Below are the code and all the weights of a small trained network. Each question names an input and a class and asks about switching units off, where a switched-off unit gives its printed mean instead of its output.

import numpy as np


def w(rows, s, z=0):
    codes = np.array(rows[::2]) - 128.0
    scale = np.full(codes.shape[1], s)
    scale[-1] = z or s
    return codes * scale


def f(y):
    return y / 2 * (1 + np.tanh(0.7978845608 * (y + 0.044715 * y**3)))


def log_softmax(a):
    a = a - a.max(-1, keepdims=True)
    return a - np.log(np.exp(a).sum(-1, keepdims=True))


def net(x, mask):
    res = np.array(x, float).reshape(1, 5) / 4 @ E
    y = f(res @ A[0][:, :-1].T + A[0][:, -1])
    res = res + np.where(mask, y, B[0][:, -1]) @ B[0][:, :-1]
    return log_softmax(res[-1] @ U[:, :-1].T + U[:, -1])


A, B = {}, {}
E = w([
[123,61,135,109,34,115,59],'x0',
[92,146,76,172,51,174,126],'x1',
[130,102,185,102,141,130,122],'x2',
[248,145,147,123,179,202,100],'x3',
[158,57,130,189,206,146,142],'x4',
],0.012)
A[0] = w([
[95,196,84,144,196,127,197,148],'neuron 1',
[82,206,113,177,93,179,132,205],'neuron 2',
[151,146,137,118,152,211,81,47],'neuron 3',
[151,140,201,75,172,64,130,201],'neuron 4',
[142,59,92,197,139,114,160,90],'neuron 5',
[152,84,128,114,66,92,87,125],'neuron 6',
[95,87,104,203,209,102,71,103],'neuron 7',
[105,204,135,82,111,88,100,89],'neuron 8',
[88,122,212,96,182,95,97,208],'neuron 9',
[124,82,145,151,63,162,98,185],'neuron 10',
[81,197,160,104,166,165,158,129],'neuron 11',
[35,33,63,120,125,74,191,86],'neuron 12',
[221,126,47,66,201,2,105,143],'neuron 13',
[37,119,124,147,170,100,122,74],'neuron 14',
[134,65,72,73,143,115,62,65],'neuron 15',
[133,132,170,140,147,145,94,38],'neuron 16',
[169,143,65,215,113,110,130,158],'neuron 17',
[117,26,155,188,150,162,199,88],'neuron 18',
[4,86,155,106,116,52,169,110],'neuron 19',
[143,72,212,58,127,130,127,253],'neuron 20',
],0.0088,0.0035)
B[0] = w([
[192,84,81,143,197,123,121,200],'neuron 1',
[106,76,122,148,13,117,69,194],'neuron 2',
[126,133,191,64,130,161,65,160],'neuron 3',
[186,134,130,210,76,111,136,188],'neuron 4',
[111,177,209,104,15,76,91,169],'neuron 5',
[166,46,2,117,114,135,202,191],'neuron 6',
[180,118,181,128,114,75,194,175],'neuron 7',
[174,88,177,116,48,93,176,170],'neuron 8',
[43,165,88,193,175,136,131,181],'neuron 9',
[122,141,70,166,160,150,155,196],'neuron 10',
[181,43,60,110,129,116,192,162],'neuron 11',
[141,99,100,86,77,248,100,231],'neuron 12',
[95,160,147,178,93,150,67,182],'neuron 13',
[175,181,185,100,190,237,66,171],'neuron 14',
[122,103,142,93,154,208,211,150],'neuron 15',
[115,115,169,69,133,114,96,131],'neuron 16',
[121,202,81,110,118,96,85,167],'neuron 17',
[164,107,165,118,73,56,175,187],'neuron 18',
[195,78,185,161,128,195,67,248],'neuron 19',
[101,94,95,202,125,135,135,194],'neuron 20',
],0.0068,0.012)
U = w([
[144,159,202,140,150,215,26,2],'0',
[86,167,140,255,123,131,69,208],'1',
[138,80,71,141,178,131,168,163],'2',
[147,139,227,109,61,58,176,157],'3',
[85,124,109,213,164,110,31,183],'4',
[19,134,151,105,161,33,135,27],'5',
],0.0089,0.0035)

Each question gives the input, the list of numbers given to net, and the class t.
The units are the neurons (one row each of A and B). Each row of codes is followed by its name. A weight is (code - 128) times the scale printed after its matrix; where a second scale follows, it is the last column's (A, B and U).
mask holds one flag per neuron, in row order. A switched-off neuron (its flag False) gives its mean, the last column of its row in B, instead of its output. The means were averaged over made-up inputs and are rounded, as every weight is.
A unit's drop is (log p(t) with every unit on - log p(t) with that unit switched off) / (log p(t) with every unit on - log p(t) with every unit switched off).
The circuit of an input: a set's keep is (log p(t) with only the set's units on - log p(t) with every unit switched off) / (log p(t) with every unit on - log p(t) with every unit switched off). Starting from the 12 units with the biggest drops (on a tie, the unit counted first), units are removed one at a time, each time the one whose removal leaves the highest keep (on an exact tie, the one counted first), for as long as the keep stays at least 0.8.
units of the circuit, in order: the units of the circuit, biggest drop first
most important unit: the unit with the biggest drop
top k neurons: the k neurons with the biggest drops, biggest first
drop of u: that unit's drop, to one decimal
input [-6,6,4,3,-7], class 3: units of the circuit, in order : [neuron 8; neuron 9; neuron 19]
input [-8,5,4,-8,3], class 0: most important unit : neuron 14
input [-1,-8,6,-6,-6], class 1: units of the circuit, in order : [neuron 9; neuron 4]
input [6,3,-4,1,3], class 2: units of the circuit, in order : [neuron 6; neuron 13]
input [5,1,2,-2,7], class 3: units of the circuit, in order : [neuron 5; neuron 18]
input [-2,-2,2,5,-8], class 3: units of the circuit, in order : [neuron 8; neuron 19]
input [3,-1,4,-8,2], class 0: units of the circuit, in order : [neuron 19; neuron 12]
input [-2,0,-5,-6,6], class 0: units of the circuit, in order : [neuron 14; neuron 12; neuron 6]
input [8,6,-7,0,-7], class 2: top 2 neurons : [neuron 6; neuron 10]
input [-7,-6,4,3,-6], class 2: top 2 neurons : [neuron 11; neuron 1]
input [4,0,3,-2,-2], class 2: top 3 neurons : [neuron 6; neuron 13; neuron 5]
input [0,-5,2,-6,4], class 0: units of the circuit, in order : [neuron 14; neuron 19]
input [3,3,-5,-3,5], class 3: units of the circuit, in order : [neuron 5; neuron 9; neuron 7]
input [1,-8,-7,3,-4], class 1: most important unit : neuron 13
input [-2,-5,1,-4,-4], class 1: units of the circuit, in order : [neuron 9; neuron 4]
input [1,0,-3,-5,-4], class 0: units of the circuit, in order : [neuron 19; neuron 12; neuron 14]
input [4,4,-2,-5,4], class 0: units of the circuit, in order : [neuron 12; neuron 19; neuron 14]
input [3,-4,-2,5,-6], class 3: top 3 neurons : [neuron 19; neuron 12; neuron 8]
input [7,5,1,-1,-7], class 2: top 3 neurons : [neuron 6; neuron 10; neuron 5]
input [-7,-4,6,-8,1], class 0: units of the circuit, in order : [neuron 14]
input [-5,-7,-3,-8,-6], class 0: units of the circuit, in order : [neuron 19; neuron 14]
input [0,-4,4,-3,1], class 1: top 2 neurons : [neuron 9; neuron 4]
input [-1,-7,-7,0,6], class 1: top 2 neurons : [neuron 13; neuron 8]
input [-5,-6,-8,2,5], class 4: top 2 neurons : [neuron 13; neuron 1]
input [-5,-3,7,2,-2], class 4: drop of neuron 2 : -0.1
input [4,7,7,-8,-3], class 0: drop of neuron 19 : 0.3
input [-1,3,8,2,8], class 3: most important unit : neuron 18
input [-1,2,-6,5,6], class 3: drop of neuron 7 : 0.2
